In the rows, zero is written as 128.
[127 133 104 140 117 114 112  96 177 125 136 130 135 128 113 129 115 163
 136 121 126 125 138 143  96 153 147 135 111 114 124 121 114 120 155 134
  94 139 141 128 152 148 131 141 144 100 129 114 139 125 118 143 135  77
 118 142 145 126 114] => 0
[143 134 143 126 106 116 119 122 157 116 113 105 117 127 135 166  86 172
 133 131 119 139 122 145 150 155 140 127 111 105 110 133 121 114 103 105
 119 123 129 164 123 125 121 138 144 119 144 124 111 129 107 135 126 118
 130 144 147 129 125] => 2
[162 124 252 120 124  89 175 106  97  96 100 120 103 130 123 125 122 129
 132 114 118 143  80 175 108  65 119 127 135  90 138 136 130 192 134 101
 163  87 125 111 103  58 139 151 134 120 162  24  43 135  93 134 130  24
 143 134 130 125 118] => 4
[128 131 159 132 136 136 149 104 128 110 114 120 123 131 138 105 135 128
 130 126 125 143  98 148 133  69 128 125 125  78 129 138 132 117 152  99
 123 117 127 143 117 109 128 129 135 133 118 105 120 134 112 121 134  94
 118 129 132 145 123] => 4
[134 136 127 114 120 117  95  86 178 127 149 127 120 132 116 134  96 171
 117 122 129 105 136 135 122 150 125 148 136 141 121 133 130 134 147 135
 138 133 154 150 129 123 119 134 121 108 143 117 129 119 134 144 121  77
 125 164 109 119 135] => 0
[132 142 145 114 104 104  82  92 153 137 118 126 113 138 117 134  84 171
 124 126 126 109 110 122 130 178 114 137 125 150 126 135 116 136 138 105
 121 144 153 124 133  87 119 133 137 125 129  76 119 131 134 147 124  18
 122 162 102 120 106] => 0
[137 112  92 119 121 131 104 117 128 103 107 147 118 124 133 138  86  83
 127 119 125 127 104 144 116  89 113 130 133 102 145 140 131 145 134 106
 113 144 102 137 123 157 135 127 124  99 126 107  98 126  81 143 111  43
 103 160 127 136 125] => 3
[124 131  36 143 135 127 155 109 164 125 141 137 128 145 132 129 117 132
 135 131 123 116 154 133 115 115 127 127 119 117 121 125 122 120 155 135
 120 150 115 139 131 164 125 161 138  86 123 155 129 104  99 170 135  90
 125 127 130 123 138] => 3
[119 134  98 117 107 111  90  89 191 115 123 138 129 127 102 147  95 195
 146 140 123  87 139 131 139 153 135 127 128 112 108 130  72 131 149 130
 100 147 162 129 144 125 144 134 118 116 121  93 133 133 127 148 132   9
 115 176 112 135 121] => 0
[129 116  94 131 120 138 113 104 171 118 166 126 128 124 115 126 109 141
 130 134 133 100 120 128 138 149 119 141 134 108 105 131 135 124 147 135
 110 125 141 124 123 135 125 129 121 107 138 132 162 135 117 132 125 189
 122 148 125 127 124] => 2
[128 159  93 131 117 110 119 111 163 130 138 119 121 105 124 136 102 156
 126 143 115  99 132 125 146 183 129 130 142 110  82 126 134 127 141 115
 124 160 145 133 123 151 126 147 125 135 136 126 145 123 115 145 121 209
 119 147 109 114 124] => 1
[112 123 165 127 106 103  54 167 173 126 105 112 123 121 123 130 111 203
 123 127 136 108 134 135 145 182 129 121 112 119 116 127 135 151 128 120
 112 153 158 142 111 119 136 136 138 114 127 149 161 117 120 149 131 214
 120 152 130 126 117] => 1
[104 130 130 114 113 108 120 111 171 122 125 119 118 131 124 127 102 151
 118 129 119 118 129 112 135 147 130 137 114 109 201 130 125 134 143 136
 113 116 121 129 119 128 131 143 126 115 138 130 127  99 114 131 121  84
 112 162 130 116 127] => 2
[126 114 148 137 111 118 101  88 177 131 115 138 113 123 117 127  96 155
 129 135 129 114 106 124 128  26 138 136 126 110 104 122 119 124 166 123
 111 138 130 121 135 114 130 139 136 103 139  67 141 121 125 144 124 101
 108 163 128 121 118] => 1
[142 133  99 130 114  91 127  94 145 131 140 129 139 139 144 130 114 101
 132 123 107 124 112 118 118 100 129 121 128 120 135 139 122 124 156 125
 127 131 138 113 137 120 131 133 134 111 129  85 103 117 104 122 163  36
 103 148 141 119 123] => 3
[134 117  92 125 120 113 120 105 133 109  85 126 125  88 139 127 113 111
 137 126 114  67  98 128 108  85 131 112 118 102 138 135 125 128 139 108
 143 133 131 140 133 126 126 128 135 103 136  89 103 119 114 139 137   4
 117 163 141 118 131] => 3
[125 121 133 125 129 132 108 129 158 115 117 119 127 113  94 139 104 184
 153 116 120 127 131 150 112 115 141 123 144  99 138 140 114 117 138 165
  99 104 130 127 131 173 126 123 122 109 141 129 162 123 111 135 125  53
 125 163 144 131 127] => 2
[143 121 107 133 143 129 144 111 141 112 125 116 130 125 114 108 133 124
 128 124 130 125 114 127 134  73 130 127 138  71 132 121 125 127 167 162
 129 126 106 125 122 144 130 130 122 106 125 118 124 138   4 147 130 158
 117 135 143 142 135] => 4
[141 113  82 123 119  97 160 104 117 109 105 134 124 127 153 122 100 114
 128 122 137 129 125 129 138  99 114  95 105 105 116 121 121 120 149 113
 127 116 110 128 128 136 122 143 126 101 114 109  16 123  93 151 133   5
 164 154 126 125 121] => 3
[148 124  78 139 116 137 127 123 179 121 140 115 129 125 129 149 117 142
 131 128 133 139 148 142  67  92 121 123 133 132 125 126 114  91 142 138
  92 129 104 130 131 137 137 146 133 118 129 152 141 113 120 134 149  38
 112 153 144 140 134] => 2
[151 121 137 125 139 112 105 113 143 130 128 127 129 129 107 119 104 157
 112 135 127 122 134 135 145 173 133 137 132 151 119 124 119 144 127 114
 163 137 135 136 124 110 157 131 130 130 141  96 123 110 133 133 124 146
 119 140 121 111 116] => 1
[129 129 129 125 104 111 102 120 146 127 105 125 126 127 131 154  96 169
 131 121 117 125 130 128 138 165 116 128 128 140  97 124 119 128 132 122
  82 129 133 124 121 138 118 155 135 107  74 143 120 118 125 116 122 134
 134 139 125 115 124] => 2
[147 109 193 137 131 106 154 114 119  96 120 125 124 111 142 121 144 138
 136 111 119 156  83 135 124  83 128 125 121  90 118 134 141 140 155 134
 126 100 124 115 124  90 137 140 133 118 132  65 105 136  92 121 123 109
 124 137 140 142 130] => 4
[120 111  78 126 115 135 109 118 172 131 128 109 130 125 126 129  74 135
 136 130 124 141 121 143 135 127 133 140 132 149 123 134 112 109 136 133
  99 127 137 132 131 135 142 128 141 134 119 156 133 117 112 143 134 107
 131 155 132 138 135] => 2
[139 118 118 126 117 111 102 133 157 118 105 144 120 127 129 147  90 150
 134 137 146 122 125 134 188 137 120 138 121 115 117 133 129 117 140 148
 117 125 111 116 121 135 142 133 129 107 154 116 119 124 102 131 104 126
 141 167 130 123 124] => 2
[158 119 117 139 152 132 105 118 189 103 120 130 120 124 130 145  95 170
 141 112 116 124 137 137 136 133 121 119 128 131 126 139 130 141 128 107
 106 125 123 128 119 140 133 139 137 101 142 141 140 128  79 135 124 111
 110 165 123 111 122] => 2
[116 129 110 122 126 139 121  69 138 123 103 139 123 143 126 135 105 118
 143 130 135 140  81 115 142  52 142 116 117  59 108 125 127 126 133 108
 129 115 143 118 129 144 134 111 129  91 131  50 120 155  99 112  77  51
 104 148 140 125 122] => 4
[119 140  88 107 132 114  83 107 167 134 125 124 113 130 121 120  90 112
 139 122 146 117 119 133 141 191 125 122 113 122 143 118 106 135 134 122
 131 147 140 119 139 138  97 126 131 105 125 111 142 142 135 149 125 105
 119 185 112 115 118] => 0
[120 137 119 114 107 111 103 105 160 144 135 124 142 128 111 130  96 167
 125 132 153 116 148 124 133 184 121 119 122 140 117 135 124 150 146 121
 119 153 141 127 150 124 124 148 120 117 138 118 151 118 141 155 122  71
 141 155 121 124 119] => 0
[127 130 186 120 110 116 114 116 192 127 111 116 117 136 120 119 131 151
 138 217 130 128 106 135 145 118 135 122 134 109 115 119 125 138 114 126
 111 127 147 119 132 111 130 135  76 121 152 104 130 135 129 122 135  88
 121 156 126 117 121] => 1
[120 132 194 125 167 114 108 100 144 139 138 133 107 127 111 132 122 175
 128 124 119 104 117 138 144 162 139 129 133  82 112 141 125 147 145 163
 122 111 152 118 127  69 134 138 125  86 189  79 142 131 134 139 120 169
 132 150 111 116 126] => 1
[147 131 252 125  73  99  83 101 138 122  98 116 107 134 113 126  76 178
 129 129 140 100 107 142  94 135 124 129 124 129 126 153 103 160 131  89
 136 120 143  97  97  27 144 107 140 127 166   4  63 130 151 149 123   4
 130 147 109 104 100] => 0
[128 137   4 122 110 127 104 185 187 124 135 126 129 130 126 139  80 122
 135 129 128 129 152 134 121 103 116 126 106 107 113 135 109 109 144 127
 132 100 103 130 117 195 123 145 120  92 129 148 113 103  90 160 134   4
 106 173 127 137 132] => 3
[135 131  68 128 114 113 126  88 134 130 147 129 122 127 133 125  95 110
 141 123 118 135 131 114 140 118 119 131 132 136 131 138 133 122 160 107
 134 146 112 135 144 133 146 135 136 112 111 130  69 107  93 158 131  41
 122 163 121 125 138] => 3
[122 131 215 112  97 118  85  81 159 130 106 119 119 134 115 130  99 168
 142 111 129 124 125 126 120 130 138 119 137 143 134 161 131 138 148 111
 127 129 156 125 131  52 133 103 128 137 155  18  88 126 145 143 121   4
 130 163 117 124  99] => 1
[138 144 103 136 128 124 115 116 164 123 131  99 131 136 133 130 107 162
 129 129 145 123 129 130 143 137 111 136 117 106 119 122 122 134 116 127
 121 139 124 125 119 137 139 134 127 109 144 132 124 124  89 140 131 156
 116 202 134 107 126] => 2
[139 123  95 114 107 109 154 114 126 106 106 129 127 131 127 131  92 101
 127 127 130 132 129 136 123 133 125 130 118 139 131 131 122 128 128 101
 133 177 111 133 116 137 109 124 147  97 118 108  88 104  97 154 130   4
 130 138 127  99 132] => 3
[123 131  46 128 115 111 120 107 141 116 110 120 114 130 132 134  92  98
 127 117  79 130 131 136 121  95 120 123 135 124 133 123 105 142 141 121
 119 135  99 141 131 136 144 126 127  98 132 118 108 115  92 162 131   4
 121 153 139 124 120] => 3
[144 125  89 126 127 111 130  99 138  98 118 112 118 126 143 131 103 115
 130 111 104 133 128 138 122 109 152 133 119 111 132 137 121 117 159 112
 140 132 135 131 125 147 116 151 126  96 113 121 102  92  99 162 131  68
 122 139 137 124 135] => 3
[140 162 102 125 125 114 117 135 144 145 122 113 116 104 129 129 121 130
 141 143 137  87 150 154 128 132 130 131 127 118 130 127 125 164 131 131
 112 125 126 105 121 120 135 124 188 115 123 150 114 122 116 128 153  82
 122 133 135 135 120] => 2
[128 131  31 131  97 132 118 109 156 122 131 122 125 126 136 134  83 100
 129 118 116 137 156 134 107 139 150 102 121 163 130 136 128 139 127 116
 109 147  93 141 128 169 128 132 138 113 127 155 119 100 108 164 138  62
 124 157 134 141 133] => 3
[147 139 164 129 117 104 124 101 152 110 112 118 131 136 119 114 136 163
 147 139 125 125 105 139 135  87 127 124 129  64 110 152 129 137 139 127
 121 108 144 125 126 103 130 122 127  92 134  78 107 143 116 123 132  88
 120 152  51 130 116] => 4
[123 128 159 128 109  94  86  82 195 132 122 128 123 124 103 133  96 180
 132 133 146  89 123 131 171 208 144 130 113 133 103 132 139 158 174 122
 136 115 157 121 133 105 124 164 115 119 155  59 163 112 110 158 111 180
 122 177  90 114 109] => 1
[139 119 151 127 134 141 152 116 128 123 148 129 124 134 138 115 140 120
 137 117 108 131 117 149 125  76 133 117 129  93 131 119 127 134 152 135
 123  98 117 122 126 107 138 162 143 124 163  68 114 126 101 115 127 102
 111 139 145 133 126] => 4
[128 128   4 139 127 133 113  95 220 144 154 145 136 129 110 140 100 170
 104 133 113  86 173 123 148 230 139 131 126 118 108 123 124 110 185 150
  89 142 117 132 153 180 122 165 123 114 126 181 190  95 117 187 145 217
 103 171 127 117 132] => 0
[145  84  87 128 113 125 115 111 135 116  99 135 121 134 125 138  98  94
 136 122 136 132 141 117 118 103 129 108 114 155 131 153 131 134 120 113
 146 129 109 118 112 135 130 131 126 115 117 124 100 105  98 137 124  80
 113 140 127 134 124] => 3
[131 129  31 107 106 135 127  93 150 120 122 140 104 135 122 134 107  71
 142 117 124 140 142 138 114  68 124 102 129 133 135 126 134 116 141 128
 126 150  79 133 138 180 125 114 119 103 122 141 113  99  92 170 135   4
 114 148 130 147 138] => 3
---
[125 133 119 137  88 124 140 148 120 118 149 117 119 116 124 134 126 148
 143 143 108 124 129 111 113 113 118 130 103 126 109 125 137 126 111 142
 113 143 124 141 137 134 122 127 134 147 135 130 122 142 139 156 147 102
 108 116 118 116 141] => 8
[148 136 132 132 140 117 134 118 115 119 140 113 119 118 129 130 146 139
 133 126 115 126 124 117 121 103 130 125 123 120  97 141 132 123 129 134
  89 134 124 151 142 134 117 134 114 118 143 124 114 136 118 143 145 132
 101 128 106 103 151] => 6
[128 125 118 136 136 129 134 137 125 120 132 126 122 116 126 136 119 145
 142 138 124 137 128 118 120 112 115 125 113 128 120 136 133 126 126 131
 138 135 116 139 130 135 124 115 127 132 135 131 127 136 139 143 126 119
 122 125 129 130 137] => 8
[134 147 127 123  94 127 132 123 130 130 162 140 117 134 141 125 115 116
 121 139 114 114 115 118 134 131 146 117 135 123 121 116 136 130  99 151
 105 145 144 133 118 133 126 142 145 167 133 122 135 124 120 133 128 129
 122 130 143  91 120] => 8
[131 117 118 141 139 123 133 125 127 124 120 110 124 116 123 130 134 127
 125 112 114 132 126 132 139 101 115 127 121 130 107 149 129 128 149 123
 118 122 115 136 135 148 119 109  73 106 114 125 129 105 141 132 127 138
 115 127 130 129 139] => 6
[127 129 113 145 121 139 125 140 123 119 161 125 114 129 134 132 119 139
 152 152 137 127 120 119 123 114 112 126 110 115 133 125 138 120 111 150
 202 131 117 135 114 141 117 118 136 154 140 134 130 137 119 157 125 114
 116 120 148 107 132] => 8
[142 130 121 113 153 126 138 120 124 130 118 113 129 124 119 132 135 149
 128 121 109 123 135 132 119 127 129 124 130 116 115 135 126 133 143 120
 108 131 116 138 140 126 123 163 130 129 130 124 125 125 136 130 134 140
 120 135 101 136 127] => 6
[117 138 124 133  99 128 122 129 135 114 158 141 123 135 162 129 122 115
 132 145 130 112 121 110 123 126 146 125 122 124 134 119 135 123  98 141
 103 156 140 131 125 131 116 126 151 138 137 129 118 143 120 152 142 118
 128 123 126 111 139] => 8
[140 136 122 129 138 126 139 140 124 126 149 101 121 118 112 140 139 147
 145 135 124 136 126 113 120 106  92 115 104 127 104 128 133 128 127 132
 121 126 108 138 134 139 125 134 109 148 127 136 127 134 122 152 128 126
 107 130 122 110 127] => 8
[156 138 130 129 137 121 127 116 122 126 136 114 122 120 129 131 147 126
 123 124 118 127 122 122 120 115 137 123 126 120 113 138 128 128 129 135
 100 133 134 147 136 129 126 140 111 130 126 119 127 136 122 140 138 136
 107 130 113  95 135] => 6
[131 133 130 129 119 110 134 122 124 121 135 123 119 116 118 129 142 121
 121 117 119 120 132 128 132 100 138 126 127 131  98 148 133 143 126 118
  71 133 132 144 146 145 122 135 122 119 124 118 109 128 143 149 141 147
 108 138 111 112 158] => 6
[144 143 136 112 145 123 134 121 118 133 140 102 123 114 108 130 139 127
 123 116 126 132 123 126 133 126 100 120 116 128 108 134 125 128 134 122
 103 124 106 131 139 140 123 143  95 143 116 124 137 124 125 132 123 141
 104 135 120 106 117] => 6
[146 154 124 123 143 125 140 149 121 129 148 104 112 115 129 138 123 157
 146 149 110 122 129 113 117 108 107 130  69 116 135 121 126 127 118 125
  78 141 122 138 140 136 125 133 126 158 132 126 127 136 132 164 142 106
 111 131 105 122 135] => 8
[135 149 129 123 134 122 131 133 117 118 148 108 107 116 125 134 138 134
 139 137 132 122 119 109 111 104 114 125  98 122 102 126 129 123 107 129
  93 147 128 145 143 128 120 138 116 139 133 126 119 140 122 146 148 113
 105 129  96 115 139] => 8
[142 150 130 116 143 112 138 120 116 123 119 111 116 112 116 131 135 147
 121 123 115 126 131 131 116 115 133 124 122 122  97 139 125 143 133 112
  69 147 129 141 147 131 126 138 120 126 123 123 113 131 141 124 151 125
 109 133  85 142 144] => 6
[128 133 132 129 130 115 130 129 119 132 129 150 127 116 120 127 128 140
 123 121 111 135 147 123 136 122 134 132 128 121 116 133 143 130 138 124
 109 135 120 137 139 130 128 134 128 124 130 119 123 124 131 124 134 135
 122 141 112 124 138] => 8
[132 126 129 139 145 128 130 124 124 129 135 109 125 111 118 132 135 136
 131 119 131 139 127 129 130 107 110 127 122 125 109 149 132 125 141 131
 115 126 118 141 140 144 123 132 107 136 120 134 136 130 139 136 131 144
 114 114 125 122 133] => 6
[140 145 126 112 151 121 136 140 120 129 143 119 118  95 111 136 132 150
 138 132 112 129 134 117 112 108 104 127  94 124 126 129 130 129 116 125
  86 144 121 143 139 137 120 135 114 145 131 121 123 132 136 148 143 120
 109 129  98 121 145] => 8
[130 128 123 140 136 128 129 132 126 126 127 118 126 125 128 130 130 143
 145 129 100 136 135 126 121 109 109 125 118 126 113 129 127 127 134 131
 141 138 115 134 138 133 129 121 134 123 136 129 128 140 135 142 139 111
 126 125 123 123 131] => 8
[143 140 127 108 162 117 137 123 112 135 123 103 126 112 109 136 141 152
 129 119 104 127 130 125 120 113 139 125 113 106  99 133 127 132 138 113
  90 141 123 144 147 121 126 141 109 130 127 119 131 133 130 136 144 128
 114 132  88 125 141] => 6
[131 138 131 130 112 135 130 124 120 121 146 117 122 110 122 131 140 125
 136 117 134 128 126 122 123 113 118 126 119 128 119 139 130 127 132 132
 123 128 120 138 133 129 119 129 113 116 127 132 123 137 125 131 130 134
 111 131 117 129 134] => 6
[129 133 127 152 136 119 131 132 130 125 123 122 124 120 118 128 126 136
 128 126 116 124 131 127 124 112 128 130 117 121 116 140 127 131 138 123
  92 133 126 141 131 135 128 130 122 133 124 124 129 126 145 142 135 124
 116 124 118 128 143] => 6
[144 133 131 116 159 117 126 135 116 123 122 109 124 117 112 134 143 139
 128 126 112 132 132 123 127 116 121 127 111 128  97 134 121 124 129 122
 103 140 130 140 136 128 120 134 114 123 129 128 122 135 129 146 146 125
 119 132  92 138 139] => 6
[132 114 119 125 152 122 129 135 113 115 117 116 129 119 122 140 135 166
 149 136 112 130 144 108 103 113 115 124 107 122 117 125 126 123 131 133
 130 143 117 154 135 130 125 123 128 130 150 134 115 138 126 149 149 102
 113 134  85 131 152] => 8
[128 120 121 134 133 114 134 136 129 123 124 129 130 117 128 132 117 147
 135 138 113 128 137 130 116 123 121 129 113 127 134 123 130 132 128 125
 134 130 125 129 125 128 131 123 151 136 137 122 128 129 133 143 133 112
 131 122 121 137 134] => 8
[141 136 123 126 145 126 129 134 119 115 131 120 125 119 115 133 119 148
 115 140 114 127 125 112 116 120 126 124 121 109 109 124 132 153 125 136
 123 144 125 151 130 122 123 130 130 122 139 132 117 137 112 140 148 118
 112 125  90 120 146] => 8
[148 154 123 123 123 132 136 146 123 141 147 120 119 123 122 136 107 157
 140 150 119 123 153 117 119 130 121 120  98 117 121 104 132 134 107 123
  95 148 126 127 129 130 137 147 146 185 130 118 139 123 128 158 141 136
 118 146 111 116 115] => 8
[137 158 129 118 115 116 131 131 128 132 157 129 114 131 133 128 110 128
 120 142 122 120 119 116 132 132 126 126 118 116 129 117 132 131 105 129
  88 134 138 134 124 125 131 139 143 163 132 114 129 124 125 145 140 125
 123 131 117 104 125] => 8
[132 143 131 125 130 130 131 135 127 130 130 120 127 119 120 130 129 132
 132 127 123 124 124 129 127 125 120 126 123 136 122 130 129 134 133 127
 110 130 138 128 137 130 124 129 126 127 124 122 127 126 147 132 136 130
 120 128 120 142 132] => 8
